[[ 35  11 -49 -14 -33 -37 -11  14 -58   2  -8]
 [ 12  24  35  41 -43  33  -5  21   5 -58  -2]
 [-18   4 -42 -30 -49  -1 -25   5 -95 -39  -8]
 [ 32   1 -42 -24 -28 -31   3   4 -51   5   2]
 [  3  42 -20  20 -46  35  -5 -21  -1  18  -8]
 [-42 -44  -2  34 -26  53  10 -24  15 -16 -29]
 [ -6  18 -11  50  10  61  47  -5  45 -18 -15]
 [ 12  57 -12  57 -61   0  18  23 -25  19 -34]]
|
[[ 12  57 -12  57 -61   0  18  23 -25  19 -34]
 [ -6  18 -11  50  10  61  47  -5  45 -18 -15]
 [-42 -44  -2  34 -26  53  10 -24  15 -16 -29]
 [  3  42 -20  20 -46  35  -5 -21  -1  18  -8]
 [ 32   1 -42 -24 -28 -31   3   4 -51   5   2]
 [-18   4 -42 -30 -49  -1 -25   5 -95 -39  -8]
 [ 12  24  35  41 -43  33  -5  21   5 -58  -2]
 [ 35  11 -49 -14 -33 -37 -11  14 -58   2  -8]]

[[-36  52  22 -93]
 [-30  25  17 -47]
 [-32  31  26 -61]
 [-33  53 -27 -72]
 [-33  43   6 -71]
 [-33  47  -8 -71]
 [-33  55 -30 -73]
 [-27  26 -27 -28]
 [-24  13 -30  -6]]
|
[[-24  13 -30  -6]
 [-27  26 -27 -28]
 [-33  55 -30 -73]
 [-33  47  -8 -71]
 [-33  43   6 -71]
 [-33  53 -27 -72]
 [-32  31  26 -61]
 [-30  25  17 -47]
 [-36  52  22 -93]]

[[ 85 -57  74   9 -57 -44 -36 -76]
 [-52  21  11 -34 -14  -8 -44 -56]
 [ 55 -35  88 -71  22 -23 -87 -23]
 [ 18  -2   4 -73  22 -39  52  43]]
|
[[ 18  -2   4 -73  22 -39  52  43]
 [ 55 -35  88 -71  22 -23 -87 -23]
 [-52  21  11 -34 -14  -8 -44 -56]
 [ 85 -57  74   9 -57 -44 -36 -76]]

[[-17 -16   6   4  -3 -10  92  31 -65 -62  14 -85  72  84]
 [-17  -8 -21  11   3 -14  43  15   3  65   2 -54  29  37]
 [-24 -10  17   7   0  13  38  40 -32 -56  12 -60  38  32]]
|
[[-24 -10  17   7   0  13  38  40 -32 -56  12 -60  38  32]
 [-17  -8 -21  11   3 -14  43  15   3  65   2 -54  29  37]
 [-17 -16   6   4  -3 -10  92  31 -65 -62  14 -85  72  84]]

[[ 72 -65 -46  48  65  72 -34 -25 -56  76 -49 -19]
 [  1   3  -7  -4   4  -7   4  -2   1   2  -2  -3]
 [-74 -28 -26 -44  53 -20 -85 -64 -49 -67 -36  68]]
|
[[-74 -28 -26 -44  53 -20 -85 -64 -49 -67 -36  68]
 [  1   3  -7  -4   4  -7   4  -2   1   2  -2  -3]
 [ 72 -65 -46  48  65  72 -34 -25 -56  76 -49 -19]]

[[ 79  19  11  50  -7  43  40  27  12  22  14 102]
 [-56 -20 -20 -86   4 -71 -24 -14  -2   7 -19 -86]
 [ 81  49  -5  40 -37 -35 -32  48  30  59  24  56]]
|
[[ 81  49  -5  40 -37 -35 -32  48  30  59  24  56]
 [-56 -20 -20 -86   4 -71 -24 -14  -2   7 -19 -86]
 [ 79  19  11  50  -7  43  40  27  12  22  14 102]]

[[ -5 -90]
 [ 33 -29]
 [ 80  80]
 [-17 -22]]
|
[[-17 -22]
 [ 80  80]
 [ 33 -29]
 [ -5 -90]]
---
[[-48  50]
 [-35  72]
 [ 49 -85]
 [-50  51]
 [ 16  73]]
|
[[-48  50]
 [-35  72]]

[[-78   1 -15  -8]
 [108  16  -5 -28]
 [ 33  25  -9 -19]]
|
[[-78   1]
 [108  16]]

[[  85  -62]
 [  17 -102]
 [  85  -63]
 [   3 -103]]
|
[[  85  -62]
 [  17 -102]]

[[  27    3 -105   -6]
 [  22    2  -86   -5]]
|
[[27  3]
 [22  2]]

[[  60  -54 -101   -7]
 [ -36    4  -60  -75]
 [  75  -78  -13  -56]
 [  14  -12  -94   75]
 [ -44   62  -31   97]]
|
[[ 60 -54]
 [-36   4]]

[[-63   1  88 -21  -3]
 [ 17  -4  27  64  -4]
 [ 17  -3  30  65  -4]]
|
[[-63   1]
 [ 17  -4]]
---
[[  58  -21   21   25]
 [  23   56   25   35]
 [ -55  -14  -43 -107]
 [ -39  -54  -39  -72]
 [ -16  -42  -11    5]]
|
[ 58  56 -43 -72]

[[-38 -12  40 -27  18]
 [ 48  28 -12  38  -4]
 [ 47  26 -11  36  -3]
 [ 89  43 -36  66 -12]]
|
[-38  28 -11  66]

[[-73  88  65]
 [-48  77  17]]
|
[-73  77]

[[ 15  48  28  63 -39]
 [ 50  23  16  83 -31]]
|
[15 23]

[[-23 -52]
 [ 93 -63]
 [ -8  10]
 [ 21  53]]
|
[-23 -63]

[[  1 -57]
 [ 24  18]
 [-47  23]
 [-51 -27]
 [ 82 -73]]
|
[ 1 18]

[[ 55  19  22  46]
 [ 41  63 -23  15]
 [ 48  -5  88 -11]
 [ 66   8  10  74]
 [-19 -85 -10  48]]
|
[55 63 88 74]
---
[[-32 -28   5 -28  39 -26 -25 -10 -99  33   5 -12 -35 -20  17]
 [ 35  11   1 -29  59  38 -21 -49 -72  35 -46  13 -32  52 -20]]
|
[[-32 -28   5 -28  39 -26 -25 -10 -99  33   5 -12 -35 -20  17]]

[[ -1   6]
 [  5   2]
 [-61  -9]
 [ 36  10]
 [-46  54]
 [ 12 -14]
 [ 34  82]
 [-21  49]]
|
[[ -1   6]
 [-61  -9]
 [-46  54]
 [ 34  82]]

[[ 24 -68  24]
 [-15  74 -17]
 [ 25 -68  35]
 [ -1  24   4]
 [ 22 -57  30]
 [-23  97 -31]
 [-18  83   0]
 [ -4  38  -8]]
|
[[ 24 -68  24]
 [ 25 -68  35]
 [ 22 -57  30]
 [-18  83   0]]

[[-41  29  10  22 -20 -22  -8   0   6]
 [ 11 -24  13  21 -13  19  -8 -10 -48]
 [-43 -14 -19 -36  15 -16 -24  31 -44]
 [ -7  -5 -33 -11  17  34  42  -7  27]
 [-32 -25   2  -7 -11 -10   6  31  35]
 [ 99 -16  -5  -2  39 -18 -32   9 -25]]
|
[[-41  29  10  22 -20 -22  -8   0   6]
 [-43 -14 -19 -36  15 -16 -24  31 -44]
 [-32 -25   2  -7 -11 -10   6  31  35]]

[[  1 -13  42  -3]
 [ 23 -10  41  -3]
 [ 11  48 -55  -2]
 [ 86  17  10  -4]
 [-21 -39  81  -3]
 [ 96  60 -66  -3]
 [-54  14 -14  -2]
 [ 32   7  12  -3]
 [ 22 -45  91  -2]
 [ 76  35 -19  -4]]
|
[[  1 -13  42  -3]
 [ 11  48 -55  -2]
 [-21 -39  81  -3]
 [-54  14 -14  -2]
 [ 22 -45  91  -2]]

[[   0   28  -12   31   -2  -50   14   30  -10  -10  -10   -7   39   -3
    28   -3]
 [   2   16    0   32   -2   25   15   16    1    0    0   -1    0   -7
    29   -3]
 [  -3   26    1   21   -3 -107   10   16    1    1    1   -5   68    5
    19   -3]]
|
[[   0   28  -12   31   -2  -50   14   30  -10  -10  -10   -7   39   -3
    28   -3]
 [  -3   26    1   21   -3 -107   10   16    1    1    1   -5   68    5
    19   -3]]

[[ 33 -48]
 [-19  38]
 [-21 -45]
 [-19  75]
 [-14  26]
 [ 13  26]
 [ 33 -95]
 [ 24  37]
 [ 24   2]
 [ 29 -35]
 [ 32 -22]
 [  6  14]]
|
[[ 33 -48]
 [-21 -45]
 [-14  26]
 [ 33 -95]
 [ 24   2]
 [ 32 -22]]

[[ 45 -45  18  81  34  20]
 [-27  43  -9  31 -19 -11]
 [-21  35  -7 -64 -15  -8]
 [ 51 -54  22  56  40  24]
 [ 12  -4   6  44  10   6]]
|
[[ 45 -45  18  81  34  20]
 [-21  35  -7 -64 -15  -8]
 [ 12  -4   6  44  10   6]]
---
[[67 58]
 [36 83]]
|
[67 83]

[[-58  18  67   0]
 [  1  -8  30  79]]
|
[-58  -8]

[[-19  81 -47]
 [-13  61 -27]]
|
[-19  61]

[[ -1  64  40]
 [ -2 -10  60]
 [ -9  27 -26]
 [ -1  23 103]]
|
[ -1 -10 -26]

[[-80  64 -75  15]
 [ 34 -33  83 -91]
 [ 78  66  57 -99]]
|
[-80 -33  57]

[[ 77  18   5 -38  23]
 [-21  35   7  -1  29]
 [ 53  -7  -9 -12 -24]
 [-18  30 -27  40 -42]]
|
[77 35 -9 40]

[[  8 -31   4 -31  77]
 [ 38  -5  25  -9  23]
 [  9  35  38  -7 -12]]
|
[ 8 -5 38]

[[-61 -21   8 -63]
 [-45   6  37  47]
 [ 45  39 -13 -30]
 [ 53 -17  31 -22]
 [-87   7  26 -89]]
|
[-61   6 -13 -22]
